Small tables with named rows and columns. After each table, cells are looked up by row and column.

Maziri
columns: Diz, Dup
Neru: [-7062, -1713]
Dag: [1335, -3263]
Zadagul: [-1848, 2286]
Fazu: [6265, -2862]
Sedin: [4010, 1546]

Diz of Fazu is 6265
Dup of Dag is -3263
Diz of Zadagul is -1848
Dup of Neru is -1713
Dup of Fazu is -2862
Dup of Sedin is 1546
Diz of Sedin is 4010
Diz of Dag is 1335

Zof
fields: Vozugak, Fes, Pigoma, Gak, Kav
Maf: [78.60, 67.95, 74.60, 87.79, 60.60]
Forut: [57.90, 56.89, 79.90, 74.81, 16.34]
Mugud: [70.17, 68.54, 66.22, 91.68, 43.49]
Gibezam: [52.29, 69.77, 61.56, 79.25, 22.99]

What is the Fes of Maf in Zof? 67.95
What is the Fes of Forut in Zof? 56.89
What is the Gak of Mugud in Zof? 91.68
What is the Gak of Maf in Zof? 87.79
What is the Pigoma of Mugud in Zof? 66.22
What is the Pigoma of Forut in Zof? 79.90
What is the Fes of Mugud in Zof? 68.54
What is the Gak of Gibezam in Zof? 79.25
What is the Vozugak of Forut in Zof? 57.90
What is the Vozugak of Mugud in Zof? 70.17
What is the Vozugak of Gibezam in Zof? 52.29
What is the Pigoma of Maf in Zof? 74.60
What is the Kav of Maf in Zof? 60.60
What is the Pigoma of Gibezam in Zof? 61.56
What is the Kav of Gibezam in Zof? 22.99

Kun
|  | Kinosad | Nud | Fip | Kor | Bufeket | Rimevod | Giva |
|---|---|---|---|---|---|---|---|
| Luk | -11.30 | -25.04 | -29.57 | -51.89 | 60.21 | -6.24 | 94.47 |
| Gilabu | -25.39 | -13.69 | 0.19 | 1.06 | 26.96 | -19.88 | 0.49 |
| Mapilod | -44.57 | -17.38 | 2.44 | -12.71 | -92.70 | -33.00 | -20.96 |
| Lemis | 2.70 | -32.85 | 49.87 | -44.04 | -57.07 | -38.02 | -63.59 |

Lemis, Bufeket => -57.07
Gilabu, Rimevod => -19.88
Mapilod, Kor => -12.71
Gilabu, Giva => 0.49
Lemis, Kor => -44.04
Mapilod, Fip => 2.44
Luk, Fip => -29.57
Gilabu, Kor => 1.06
Luk, Kinosad => -11.30
Lemis, Nud => -32.85
Lemis, Fip => 49.87
Lemis, Giva => -63.59
Mapilod, Giva => -20.96
Row with the largest Bufeket: Luk

Varekod:
cols = Pelar, Soniki, Gasisu, Nofatir, Gelikag, Gope, Samuz, Misov, Vuz, Dudis
Revemiz: [2123, 1512, 678, 2339, 7654, 7324, 6198, 5676, 6717, 4271]
Simus: [5578, 6097, 5244, 8143, 5245, 6048, 8214, 4475, 2682, 2343]
Sib: [2233, 4241, 6713, 7957, 2431, 6750, 1272, 918, 3274, 6087]
Bubulef: [7195, 3628, 3451, 1422, 5233, 2031, 676, 3635, 1408, 2213]
Fusabe: [6327, 1959, 6388, 6738, 4994, 1946, 6376, 2549, 1483, 3703]
Mis: [2595, 3575, 7860, 6258, 3797, 6639, 3280, 5806, 1383, 756]
Mikugo: [3453, 3844, 2121, 4216, 1633, 7622, 4329, 2858, 6646, 7926]
Meduvod: [2013, 6538, 7235, 4764, 3694, 3560, 1629, 2100, 3841, 6485]
Taref: [2266, 3109, 2833, 6641, 5094, 2417, 4891, 2652, 5536, 5647]
Tileve: [4271, 1840, 7207, 2555, 552, 529, 3807, 951, 7946, 6168]
Netude: [1998, 6525, 2424, 5855, 2886, 8261, 759, 565, 4840, 3745]

Nofatir of Tileve = 2555
Soniki of Revemiz = 1512
Pelar of Revemiz = 2123
Soniki of Mikugo = 3844
Gasisu of Mikugo = 2121
Soniki of Taref = 3109

Table Dor
	Pip	Luzeno	Zilonab	Gup
Lesudiz	305	310	209	318
Dolo	236	506	307	565
Rep	306	522	324	576
Pel	422	578	407	575
Viv	374	542	437	620
Kidipiv	461	545	514	627
Mif	509	638	535	682
Ragavo	480	586	663	733
Vid	551	656	708	636
Tino	621	637	706	695
Gapunen	630	571	794	648
Razi	653	594	836	747
Kede	724	608	778	783

Tino, Gup => 695
Kede, Zilonab => 778
Lesudiz, Gup => 318
Kidipiv, Pip => 461
Razi, Gup => 747
Viv, Luzeno => 542
Tino, Luzeno => 637
Row with the largest Zilonab: Razi

Bobudo:
|  | Gipedak | Zir | Vadavom | Vafov | Bamin | Mut | Bim | Zama | Pepiv |
|---|---|---|---|---|---|---|---|---|---|
| Rututo | 128 | 79 | 99 | 101 | 183 | 83 | 128 | 83 | 140 |
| Pof | 138 | 106 | 58 | 122 | 138 | 131 | 72 | 133 | 131 |
| Naz | 170 | 151 | 104 | 115 | 169 | 152 | 129 | 115 | 132 |
| Tep | 145 | 86 | 131 | 100 | 120 | 70 | 83 | 135 | 105 |
| Mot | 211 | 77 | 170 | 114 | 97 | 114 | 130 | 100 | 104 |
| Dazag | 153 | 56 | 133 | 99 | 183 | 138 | 137 | 111 | 132 |
| Zov | 128 | 111 | 158 | 188 | 132 | 93 | 95 | 90 | 89 |
| Rof | 119 | 104 | 89 | 72 | 195 | 122 | 183 | 118 | 97 |
| Pesilom | 102 | 159 | 140 | 94 | 53 | 109 | 162 | 98 | 113 |
| Penabur | 83 | 90 | 110 | 101 | 139 | 154 | 30 | 105 | 114 |
| Butilik | 149 | 187 | 124 | 120 | 148 | 132 | 92 | 134 | 119 |

Vafov of Butilik: 120
Zir of Rututo: 79
Vadavom of Rututo: 99
Bim of Naz: 129
Vadavom of Pof: 58
Bim of Penabur: 30
Mut of Dazag: 138
Pepiv of Rof: 97
Vafov of Zov: 188
Vafov of Pesilom: 94
Zir of Naz: 151

Rezi
|  | Paronu | Gofanu | Museb | Zilo |
|---|---|---|---|---|
| Kaze | 1.9 | 1.9 | 7.9 | 2.1 |
| Gakig | 6.8 | 7.3 | 3.0 | 2.1 |
| Kina | 3.4 | 0.5 | 3.1 | 4.3 |
| Baz | 5.6 | 2.4 | 6.8 | 2.2 |
| Mitekal | 7.6 | 6.1 | 3.6 | 3.2 |

Gofanu of Baz = 2.4
Zilo of Baz = 2.2
Paronu of Baz = 5.6
Gofanu of Mitekal = 6.1
Museb of Kina = 3.1
Paronu of Kaze = 1.9
Museb of Gakig = 3.0
Gofanu of Kaze = 1.9
Zilo of Kina = 4.3
Paronu of Gakig = 6.8
Museb of Baz = 6.8
Museb of Kaze = 7.9
Zilo of Gakig = 2.1
Gofanu of Gakig = 7.3
Gofanu of Kina = 0.5
Paronu of Mitekal = 7.6
Zilo of Mitekal = 3.2
Zilo of Kaze = 2.1
Museb of Mitekal = 3.6
Row with the largest Zilo: Kina

Tez =
,Tudu,Tozi,Sop
Ramalav,-8.4,-2.1,-0.1
Rek,-7.1,-1.7,3.3
Mozeki,-1.5,-4.2,-7.3
Bilaru,-1.4,3.0,2.8
Duk,6.0,0.0,-7.2
Rif,-1.7,2.9,1.6
Sabud,2.6,-3.2,-1.0
Pumiv,0.4,2.3,6.6
Gukid,-8.0,-0.3,-1.1

Gukid, Tudu => -8.0
Sabud, Tozi => -3.2
Duk, Tudu => 6.0
Sabud, Tudu => 2.6
Duk, Sop => -7.2
Ramalav, Tudu => -8.4
Gukid, Tozi => -0.3
Ramalav, Tozi => -2.1
Rek, Sop => 3.3
Rif, Sop => 1.6
Mozeki, Tozi => -4.2
Bilaru, Sop => 2.8
Pumiv, Tudu => 0.4
Bilaru, Tozi => 3.0
Rek, Tozi => -1.7
Mozeki, Sop => -7.3
Pumiv, Tozi => 2.3

Table Gopavab
,Pezepeb,Zomufim,Ruti
Semesi,122,133,154
Kuvinok,156,80,56
Namuf,193,74,96
Kub,116,85,145
Kibe,158,77,99
Fipet,101,92,103
Femim,122,74,103
Nogeg,132,89,91
Remolo,40,34,148
Vus,122,92,106
Migav,79,122,88
Novegup,78,120,126

What is the Pezepeb of Kub in Gopavab? 116
What is the Ruti of Kibe in Gopavab? 99
What is the Zomufim of Kub in Gopavab? 85
What is the Zomufim of Vus in Gopavab? 92
What is the Zomufim of Femim in Gopavab? 74
What is the Ruti of Femim in Gopavab? 103
What is the Ruti of Kub in Gopavab? 145
What is the Ruti of Novegup in Gopavab? 126
What is the Pezepeb of Remolo in Gopavab? 40
What is the Pezepeb of Vus in Gopavab? 122
What is the Ruti of Migav in Gopavab? 88
What is the Pezepeb of Novegup in Gopavab? 78
What is the Ruti of Kuvinok in Gopavab? 56

